Here is a tiny trained network, its code and every weight. The questions are about switching its units off for an input and a class, where a switched-off unit gives its printed mean instead of its output.

import numpy as np


def w(rows, s, z=0):
    codes = np.array(rows[::2]) - 128.0
    scale = np.full(codes.shape[1], s)
    scale[-1] = z or s
    return codes * scale


def f(y):
    return np.maximum(y, 0)


def log_softmax(a):
    a = a - a.max(-1, keepdims=True)
    return a - np.log(np.exp(a).sum(-1, keepdims=True))


def net(x, mask):
    res = np.array(x, float).reshape(1, 4) / 4 @ E
    y = f(res @ A[0][:, :-1].T + A[0][:, -1])
    res = res + np.where(mask, y, B[0][:, -1]) @ B[0][:, :-1]
    return log_softmax(res[-1] @ U[:, :-1].T + U[:, -1])


A, B = {}, {}
E = w([
[42,2,128,71],'x0',
[114,111,124,229],'x1',
[133,102,13,81],'x2',
[218,44,121,166],'x3',
],0.0048)
A[0] = w([
[155,129,155,254,211],'N0',
[129,126,128,126,76],'N1',
[112,178,80,153,123],'N2',
[140,10,107,110,130],'N3',
[160,190,145,92,234],'N4',
[80,156,57,103,65],'N5',
[51,111,202,119,251],'N6',
[201,182,105,155,87],'N7',
],0.021,0.002)
B[0] = w([
[44,251,212,158,254],'N0',
[126,135,126,133,128],'N1',
[113,106,97,216,177],'N2',
[36,16,51,109,231],'N3',
[120,155,50,25,207],'N4',
[119,69,87,210,190],'N5',
[207,178,30,168,232],'N6',
[194,185,168,179,214],'N7',
],0.026,0.0086)
U = w([
[141,89,247,104,19],'0',
[231,169,110,141,237],'1',
[113,237,218,184,154],'2',
[142,87,161,2,112],'3',
[87,27,96,162,150],'4',
[59,145,246,142,3],'5',
[80,145,87,73,101],'6',
],0.0064,0.0029)

Each question gives the input, the list of numbers given to net, and the class t.
The units are the neurons (one row each of A and B). Each row of codes is followed by its name. A weight is (code - 128) times the scale printed after its matrix; where a second scale follows, it is the last column's (A, B and U).
mask holds one flag per neuron, in row order. A switched-off neuron (its flag False) gives its mean, the last column of its row in B, instead of its output. The means were averaged over made-up inputs and are rounded, as every weight is.
A unit's drop is (log p(t) with every unit on - log p(t) with that unit switched off) / (log p(t) with every unit on - log p(t) with every unit switched off).
The circuit of an input: a set's keep is (log p(t) with only the set's units on - log p(t) with every unit switched off) / (log p(t) with every unit on - log p(t) with every unit switched off). Starting from all 8 units, units are removed one at a time, each time the one whose removal leaves the highest keep (on an exact tie, the one counted first), for as long as the keep stays at least 0.8.
units of the circuit, in order: the units of the circuit, biggest drop first
most important unit: the unit with the biggest drop
top k neurons: the k neurons with the biggest drops, biggest first
drop of u: that unit's drop, to one decimal
input [8,3,-6,1], class 4: most important unit => N3
input [1,-8,4,2], class 4: units of the circuit, in order => [N0, N3]
input [2,-6,1,3], class 4: top 2 neurons => [N0, N3]
input [-8,-8,-2,-6], class 1: top 3 neurons => [N7, N3, N0]
input [-7,1,2,-8], class 1: units of the circuit, in order => [N0, N7]
input [-2,-1,-2,-7], class 1: units of the circuit, in order => [N3, N0]
input [-5,-6,1,-3], class 1: top 3 neurons => [N3, N0, N7]
input [1,8,2,6], class 5: units of the circuit, in order => [N0, N3, N6]
input [1,6,2,5], class 5: top 2 neurons => [N0, N6]
input [3,5,-3,-7], class 1: top 2 neurons => [N6, N0]
input [-6,-2,2,-7], class 1: top 2 neurons => [N3, N0]
input [-1,-8,7,-2], class 4: top 2 neurons => [N5, N0]
input [2,-2,-5,0], class 1: top 3 neurons => [N0, N3, N6]
input [-2,0,8,-8], class 4: most important unit => N5
input [1,-7,-5,-5], class 1: top 2 neurons => [N6, N3]
input [5,-1,2,-5], class 4: drop of N5 => 0.2
input [-2,7,7,7], class 5: drop of N6 => 0.4
input [0,-1,3,8], class 4: drop of N3 => 0.6
input [0,-8,8,0], class 4: drop of N4 => 0.0
input [4,-3,0,-8], class 1: units of the circuit, in order => [N6]
